Here is a tiny trained network, its code and every weight. The questions are about switching its units off for an input and a target symbol, where a switched-off unit gives its printed mean instead of its output.

import numpy as np


def w(rows, s, z=0):
    codes = np.array(rows[::2]) - 128.0
    scale = np.full(codes.shape[1], s)
    scale[-1] = z or s
    return codes * scale


def norm(h):
    return h / np.sqrt((h * h).mean(-1, keepdims=True) + 1e-5)


def f(y):
    return np.maximum(y, 0)


def softmax(a):
    e = np.exp(a - a.max(-1, keepdims=True))
    return e / e.sum(-1, keepdims=True)


def log_softmax(a):
    a = a - a.max(-1, keepdims=True)
    return a - np.log(np.exp(a).sum(-1, keepdims=True))


def net(x, mask):
    ids = ['εθμπσψ'.index(c) for c in x.split()]
    T = len(ids)
    res = E[ids] + P[:T]
    u = 0
    for l in range(2):
        q, k, v = (norm(res) @ M[l].T for M in (Q, K, V))
        z = softmax(np.where(np.tri(T) > 0, q @ k.T / 3**0.5, -1e9)) @ v
        res = res + np.where(mask[u], z, O[l][:, -1]) @ O[l][:, :-1]
        u += 1
        y = f(norm(res) @ A[l][:, :-1].T + A[l][:, -1])
        res = res + np.where(mask[u : u + 4], y, B[l][:, -1]) @ B[l][:, :-1]
        u += 4
    return log_softmax(norm(res)[-1] @ U[:, :-1].T + U[:, -1])


Q, K, V, O, A, B = {}, {}, {}, {}, {}, {}
E = w([
[113,125,178,41,143,148,132,203,90,42,185,111],'ε',
[169,175,104,159,59,94,182,43,157,252,166,76],'θ',
[62,169,152,43,30,157,177,172,9,95,137,148],'μ',
[113,190,184,94,74,67,75,209,108,110,208,124],'π',
[152,175,197,126,205,98,69,151,155,195,121,172],'σ',
[61,151,94,59,218,166,129,157,131,103,104,154],'ψ',
],0.0036)
P = w([
[151,128,60,164,157,142,159,130,77,92,131,180],'0',
[45,154,134,163,30,221,116,134,160,92,95,93],'1',
[65,106,109,214,157,86,187,133,79,78,127,114],'2',
[97,133,118,21,61,73,140,144,146,192,69,148],'3',
[210,136,22,154,123,177,107,135,109,100,130,194],'4',
[140,155,192,4,145,85,117,116,172,153,150,126],'5',
[73,109,125,163,164,64,218,77,97,65,113,124],'6',
],0.0042)
Q[0] = w([
[41,124,155,170,159,48,186,145,73,50,126,111],'0.h0',
[4,57,214,138,154,17,218,98,115,129,131,63],'0.h0',
[159,110,81,217,110,101,208,5,93,117,135,65],'0.h0',
],0.0045)
K[0] = w([
[193,104,83,67,138,183,94,135,115,85,176,159],'0.h0',
[254,177,62,63,83,189,71,142,158,162,101,207],'0.h0',
[197,111,18,174,94,166,152,128,69,131,145,110],'0.h0',
],0.0063)
V[0] = w([
[157,182,153,111,75,67,107,199,119,107,210,103],'0.h0',
[118,172,88,198,53,100,167,73,144,189,115,101],'0.h0',
[199,163,161,252,180,121,71,172,163,159,128,187],'0.h0',
],0.0036)
O[0] = w([
[82,1,117,125,134,146,151,151,110,149,132,131,179],'0.h0',
[143,98,164,184,172,112,119,124,139,90,137,165,254],'0.h0',
[205,142,137,164,104,123,122,199,102,142,130,134,183],'0.h0',
],0.0075,0.0027)
A[0] = w([
[153,137,226,189,149,96,83,136,164,97,152,218,102],'0.n0',
[47,127,146,124,87,224,133,115,151,198,74,64,49],'0.n1',
[83,100,158,58,183,140,94,116,169,93,56,127,8],'0.n2',
[89,93,127,4,73,125,86,101,141,193,92,55,30],'0.n3',
],0.0032,0.0016)
B[0] = w([
[96,78,82,101,173,212,130,43,139,55,130,123,253],'0.n0',
[159,131,195,103,125,188,66,185,85,159,63,48,169],'0.n1',
[123,180,122,146,76,173,83,179,149,123,164,139,150],'0.n2',
[136,129,144,254,81,149,119,121,170,41,116,138,205],'0.n3',
],0.0051,0.0034)
Q[1] = w([
[225,117,199,158,124,151,83,147,169,206,82,200],'1.h0',
[146,254,138,106,117,117,123,107,153,179,73,76],'1.h0',
[152,156,91,51,217,137,97,145,79,98,130,155],'1.h0',
],0.0062)
K[1] = w([
[230,117,155,153,137,77,76,147,144,200,119,95],'1.h0',
[166,254,115,67,127,83,140,82,165,157,107,111],'1.h0',
[77,210,117,87,179,143,27,200,57,85,85,160],'1.h0',
],0.0056)
V[1] = w([
[104,134,116,96,102,135,148,248,35,101,127,184],'1.h0',
[117,47,180,240,47,222,183,75,114,40,86,43],'1.h0',
[162,71,172,89,157,81,179,122,203,254,244,95],'1.h0',
],0.0024)
O[1] = w([
[152,104,157,163,196,89,161,61,251,190,196,178,96],'1.h0',
[220,193,155,55,193,184,11,211,136,206,59,190,253],'1.h0',
[2,86,152,163,186,196,87,198,69,43,110,169,83],'1.h0',
],0.003,0.0035)
A[1] = w([
[93,144,142,87,47,164,88,171,145,148,108,119,91],'1.n0',
[91,94,165,255,146,120,98,106,129,28,108,182,88],'1.n1',
[165,147,101,92,177,162,76,87,109,178,104,172,248],'1.n2',
[70,84,173,53,122,133,107,24,192,191,147,118,126],'1.n3',
],0.0052,0.0013)
B[1] = w([
[66,151,119,223,246,141,77,146,153,3,45,53,220],'1.n0',
[144,114,56,136,98,204,66,75,196,57,206,226,255],'1.n1',
[33,127,212,136,105,47,158,167,96,156,80,17,227],'1.n2',
[243,145,198,43,127,199,94,105,198,203,173,214,191],'1.n3',
],0.0045,0.0051)
U = w([
[70,130,160,167,162,138,111,161,110,101,60,48,58],'ε',
[138,116,107,157,123,185,103,84,184,63,156,206,94],'θ',
[153,121,200,25,115,135,132,97,145,214,155,175,178],'μ',
[63,2,102,115,125,117,169,159,95,191,150,151,240],'π',
[231,170,112,173,121,126,137,208,60,169,156,161,19],'σ',
[86,180,84,73,84,58,167,59,101,129,174,94,253],'ψ',
],0.0062,0.0011)

Each question gives the input, a string of symbols that net reads in full, and the target symbol t.
The units are the heads (3 rows each of Q, K, V and O) and the neurons (one row each of A and B). Each row of codes is followed by its name. A weight is (code - 128) times the scale printed after its matrix; where a second scale follows, it is the last column's (O, A, B and U).
mask holds one flag per unit, layer by layer, with each layer's heads first. A switched-off unit (its flag False) gives its mean, the last column of its rows in O or B, instead of its output. The means were averaged over made-up inputs and are rounded, as every weight is.
A unit's drop is (log p(t) with every unit on - log p(t) with that unit switched off) / (log p(t) with every unit on - log p(t) with every unit switched off).
The circuit of an input: a set's keep is (log p(t) with only the set's units on - log p(t) with every unit switched off) / (log p(t) with every unit on - log p(t) with every unit switched off). Starting from all 10 units, units are removed one at a time, each time the one whose removal leaves the highest keep (on an exact tie, the one counted first), for as long as the keep stays at least 0.8.
circuit, biggest first: the units of the circuit, biggest drop first
top k neurons: the k neurons with the biggest drops, biggest first
k most important neurons of layer l: the k neurons of layer l with the biggest drops, biggest first
drop when u is switched off: that unit's drop, to one decimal
input θ σ θ σ σ ψ, target ε: circuit, biggest first => [0.n3, 0.h0, 1.n1]
input θ μ π θ, target θ: circuit, biggest first => [0.h0, 1.h0, 0.n0, 1.n1]
input π π ε, target π: circuit, biggest first => [0.h0]
input θ ε π ψ ψ μ θ, target ψ: circuit, biggest first => [0.h0, 1.n0]
input ψ μ μ, target ψ: circuit, biggest first => [0.h0, 1.h0]
input ε σ θ, target ε: top 3 neurons => [0.n3, 1.n0, 0.n1]
input ψ ψ θ θ, target θ: 2 most important neurons of layer 0 => [0.n3, 0.n0]
input σ θ θ μ θ π, target ε: top 4 neurons => [0.n3, 1.n0, 0.n0, 1.n1]
input θ σ μ θ θ, target μ: 2 most important neurons of layer 1 => [1.n3, 1.n0]
input θ θ ψ θ π, target ψ: circuit, biggest first => [0.h0, 1.h0, 1.n1]
input ε ε θ θ σ π, target ε: circuit, biggest first => [1.n0, 1.n1]
input ψ σ θ σ, target θ: circuit, biggest first => [1.h0, 1.n2]
input θ ε ε θ θ μ, target ε: top 3 neurons => [1.n0, 0.n3, 0.n1]
input σ θ σ θ σ ψ θ, target σ: circuit, biggest first => [0.h0]
input θ θ θ μ, target ε: top 2 neurons => [1.n0, 0.n0]
input ε θ σ μ σ ψ, target ε: top 2 neurons => [0.n3, 1.n0]
input π θ ψ σ, target ε: drop when 0.n3 is switched off => 2.2
input θ θ σ θ θ ε, target ε: drop when 1.n0 is switched off => 0.6
input μ θ ε, target μ: drop when 1.h0 is switched off => 0.4
input ε θ μ θ μ, target μ: most important neuron of layer 1 => [1.n3]
